Below are the code and all the weights of a small trained network. Each question names an input and a class and asks about switching units off, where a switched-off unit gives its printed mean instead of its output.

import numpy as np


def w(rows, s, z=0):
    codes = np.array(rows[::2]) - 128.0
    scale = np.full(codes.shape[1], s)
    scale[-1] = z or s
    return codes * scale


def f(y):
    return np.maximum(y, 0)


def log_softmax(a):
    a = a - a.max(-1, keepdims=True)
    return a - np.log(np.exp(a).sum(-1, keepdims=True))


def net(x, mask):
    res = np.array(x, float).reshape(1, 6) / 4 @ E
    y = f(res @ A[0][:, :-1].T + A[0][:, -1])
    res = res + np.where(mask, y, B[0][:, -1]) @ B[0][:, :-1]
    return log_softmax(res[-1] @ U[:, :-1].T + U[:, -1])


A, B = {}, {}
E = w([
[132,18,229,95,143,214,100,237],'x0',
[55,124,93,170,255,248,215,142],'x1',
[161,96,152,139,244,186,127,32],'x2',
[85,58,90,68,99,182,46,17],'x3',
[115,113,146,186,94,74,115,150],'x4',
[190,144,121,131,81,142,240,154],'x5',
],0.007)
A[0] = w([
[171,146,133,167,168,90,168,190,253],'neuron 0',
[169,160,168,124,75,112,51,103,126],'neuron 1',
[191,138,171,194,138,200,100,76,80],'neuron 2',
[123,135,118,147,84,144,144,45,95],'neuron 3',
[118,50,255,84,122,158,145,159,35],'neuron 4',
[72,144,131,189,170,193,167,122,218],'neuron 5',
],0.0098,0.002)
B[0] = w([
[8,85,141,2,148,199,20,114,237],'neuron 0',
[206,108,138,55,134,148,186,122,229],'neuron 1',
[125,209,93,161,64,120,3,117,190],'neuron 2',
[67,142,101,115,102,54,100,115,193],'neuron 3',
[65,225,97,119,183,48,156,149,253],'neuron 4',
[199,120,138,29,161,134,105,148,255],'neuron 5',
],0.0093,0.0076)
U = w([
[62,128,146,88,110,133,113,86,168],'0',
[162,121,141,75,139,129,131,127,170],'1',
[50,212,109,130,168,55,192,94,64],'2',
[137,127,100,118,120,134,91,147,183],'3',
[118,126,167,121,98,159,101,106,222],'4',
[128,193,143,154,62,179,52,147,178],'5',
[197,83,189,254,121,223,163,123,4],'6',
],0.0079,0.0034)

Each question gives the input, the list of numbers given to net, and the class t.
The units are the neurons (one row each of A and B). Each row of codes is followed by its name. A weight is (code - 128) times the scale printed after its matrix; where a second scale follows, it is the last column's (A, B and U).
mask holds one flag per neuron, in row order. A switched-off neuron (its flag False) gives its mean, the last column of its row in B, instead of its output. The means were averaged over made-up inputs and are rounded, as every weight is.
A unit's drop is (log p(t) with every unit on - log p(t) with that unit switched off) / (log p(t) with every unit on - log p(t) with every unit switched off).
The circuit of an input: a set's keep is (log p(t) with only the set's units on - log p(t) with every unit switched off) / (log p(t) with every unit on - log p(t) with every unit switched off). Starting from all 6 units, units are removed one at a time, each time the one whose removal leaves the highest keep (on an exact tie, the one counted first), for as long as the keep stays at least 0.8.
units of the circuit, in order: the units of the circuit, biggest drop first
unit that matters most: the unit with the biggest drop
k most important neurons: the k neurons with the biggest drops, biggest first
drop when u is switched off: that unit's drop, to one decimal
input [-2,1,8,-5,7,-3], class 5: units of the circuit, in order -> (neuron 2; neuron 4)
input [1,-5,-5,4,1,-3], class 1: most important neuron -> (neuron 1)
input [0,-6,-4,-7,6,1], class 0: 3 most important neurons -> (neuron 0; neuron 5; neuron 2)
input [4,-1,-4,-2,-4,2], class 2: units of the circuit, in order -> (neuron 4; neuron 5)
input [-5,-7,2,-2,0,-5], class 1: 2 most important neurons -> (neuron 1; neuron 4)
input [-2,-5,-4,-5,4,5], class 0: 3 most important neurons -> (neuron 0; neuron 5; neuron 2)
input [-7,5,-3,-7,-2,-4], class 0: units of the circuit, in order -> (neuron 0; neuron 4)
input [-6,8,3,2,3,-8], class 1: 2 most important neurons -> (neuron 5; neuron 4)
input [8,4,-2,6,-3,-1], class 2: 2 most important neurons -> (neuron 4; neuron 0)
input [7,1,8,0,-4,3], class 5: 3 most important neurons -> (neuron 2; neuron 1; neuron 3)
input [-4,-7,3,-6,4,8], class 4: units of the circuit, in order -> (neuron 4; neuron 0)
input [4,2,4,-6,-2,5], class 0: 3 most important neurons -> (neuron 0; neuron 1; neuron 4)
input [-7,8,-5,-1,-2,-8], class 1: 2 most important neurons -> (neuron 5; neuron 4)
input [-3,5,7,1,-4,6], class 5: 3 most important neurons -> (neuron 2; neuron 1; neuron 4)
input [-1,-8,1,-8,-3,6], class 0: 2 most important neurons -> (neuron 0; neuron 5)
input [-5,-8,-4,-2,-7,-3], class 1: 4 most important neurons -> (neuron 1; neuron 4; neuron 2; neuron 0)
input [-7,8,-1,-7,1,-8], class 1: unit that matters most -> neuron 5
input [-4,-6,-7,-8,-2,-6], class 0: 3 most important neurons -> (neuron 0; neuron 5; neuron 2)
input [6,4,8,5,6,2], class 5: 2 most important neurons -> (neuron 2; neuron 1)
input [5,6,8,5,-6,4], class 5: drop when neuron 5 is switched off -> -0.2
input [-3,-6,-1,-4,3,-6], class 1: drop when neuron 4 is switched off -> 0.2
input [8,1,-2,1,4,8], class 2: drop when neuron 3 is switched off -> 0.0
input [4,2,8,7,4,0], class 5: drop when neuron 0 is switched off -> 0.1
